Below is a small trained network, with its code and all its weights. Each question gives an input and a class and asks what happens when units are switched off, that is, made to give their printed mean instead of their output.

import numpy as np


def w(rows, s, z=0):
    codes = np.array(rows[::2]) - 128.0
    scale = np.full(codes.shape[1], s)
    scale[-1] = z or s
    return codes * scale


def f(y):
    return np.maximum(y, 0)


def log_softmax(a):
    a = a - a.max(-1, keepdims=True)
    return a - np.log(np.exp(a).sum(-1, keepdims=True))


def net(x, mask):
    res = np.array(x, float).reshape(1, 6) / 4 @ E
    y = f(res @ A[0][:, :-1].T + A[0][:, -1])
    res = res + np.where(mask, y, B[0][:, -1]) @ B[0][:, :-1]
    return log_softmax(res[-1] @ U[:, :-1].T + U[:, -1])


A, B = {}, {}
E = w([
[83,98,98,103,158,133],'x0',
[125,105,110,147,102,186],'x1',
[70,2,81,160,94,89],'x2',
[33,121,112,35,157,144],'x3',
[80,98,133,139,221,187],'x4',
[233,58,60,66,137,51],'x5',
],0.0078)
A[0] = w([
[169,160,127,200,73,107,202],'neuron 0',
[133,89,82,204,157,129,200],'neuron 1',
[79,145,210,62,87,88,167],'neuron 2',
[117,156,119,80,116,129,135],'neuron 3',
[141,101,96,117,147,100,107],'neuron 4',
[128,105,144,165,160,112,111],'neuron 5',
[171,148,118,145,86,147,107],'neuron 6',
[191,174,148,114,78,90,64],'neuron 7',
[184,105,136,64,73,124,72],'neuron 8',
[12,126,138,89,183,80,127],'neuron 9',
[160,196,109,82,146,89,245],'neuron 10',
[60,45,127,137,128,119,252],'neuron 11',
[138,131,162,116,91,96,33],'neuron 12',
[39,195,150,154,29,143,231],'neuron 13',
[118,144,107,88,198,197,100],'neuron 14',
],0.011,0.0033)
B[0] = w([
[166,53,202,181,158,126,229],'neuron 0',
[49,50,98,105,89,143,204],'neuron 1',
[181,206,112,168,94,155,186],'neuron 2',
[116,185,88,70,130,104,161],'neuron 3',
[54,125,103,107,102,109,179],'neuron 4',
[42,56,155,81,103,135,154],'neuron 5',
[149,91,175,146,125,119,175],'neuron 6',
[122,126,145,145,242,88,197],'neuron 7',
[119,145,101,127,132,60,183],'neuron 8',
[227,135,70,69,100,205,231],'neuron 9',
[166,136,179,92,236,127,215],'neuron 10',
[177,124,70,2,56,156,248],'neuron 11',
[115,171,55,166,127,83,146],'neuron 12',
[183,134,141,214,99,198,255],'neuron 13',
[88,128,139,31,141,157,200],'neuron 14',
],0.0082,0.0084)
U = w([
[97,241,135,89,136,122,4],'0',
[144,173,178,162,184,47,21],'1',
[132,92,151,64,147,104,135],'2',
[153,133,126,115,35,164,215],'3',
[107,146,254,212,141,176,77],'4',
[74,31,94,99,76,83,148],'5',
[105,121,176,85,138,167,252],'6',
],0.0084,0.0033)

Each question gives the input, the list of numbers given to net, and the class t.
The units are the neurons (one row each of A and B). Each row of codes is followed by its name. A weight is (code - 128) times the scale printed after its matrix; where a second scale follows, it is the last column's (A, B and U).
mask holds one flag per neuron, in row order. A switched-off neuron (its flag False) gives its mean, the last column of its row in B, instead of its output. The means were averaged over made-up inputs and are rounded, as every weight is.
A unit's drop is (log p(t) with every unit on - log p(t) with that unit switched off) / (log p(t) with every unit on - log p(t) with every unit switched off).
The circuit of an input: a set's keep is (log p(t) with only the set's units on - log p(t) with every unit switched off) / (log p(t) with every unit on - log p(t) with every unit switched off). Starting from the 12 units with the biggest drops (on a tie, the unit counted first), units are removed one at a time, each time the one whose removal leaves the highest keep (on an exact tie, the one counted first), for as long as the keep stays at least 0.8.
units of the circuit, in order: the units of the circuit, biggest drop first
top k neurons: the k neurons with the biggest drops, biggest first
drop of u: that unit's drop, to one decimal
input [-1,6,-7,6,0,3], class 0: top 3 neurons => [neuron 0; neuron 3; neuron 1]
input [1,-7,-1,7,-2,-4], class 3: units of the circuit, in order => [neuron 9; neuron 2]
input [-2,-6,-2,7,-2,-7], class 3: units of the circuit, in order => [neuron 9; neuron 13]
input [0,-7,-2,8,0,1], class 0: units of the circuit, in order => [neuron 2; neuron 0; neuron 3]
input [-5,-7,1,-8,0,-1], class 4: units of the circuit, in order => [neuron 0]
input [-7,5,5,0,-5,-3], class 4: units of the circuit, in order => [neuron 0; neuron 9; neuron 13]
input [7,-4,-7,-2,-6,-4], class 1: top 4 neurons => [neuron 7; neuron 10; neuron 3; neuron 1]
input [4,-7,-5,1,-7,-7], class 4: units of the circuit, in order => [neuron 13; neuron 11]
input [-4,-8,-6,5,-3,2], class 1: drop of neuron 11 => 0.3
input [4,-6,-2,7,-4,0], class 0: drop of neuron 9 => -0.1
input [-3,1,-1,8,2,1], class 0: drop of neuron 8 => -0.1
input [7,4,-2,0,1,-5], class 3: drop of neuron 10 => 0.3
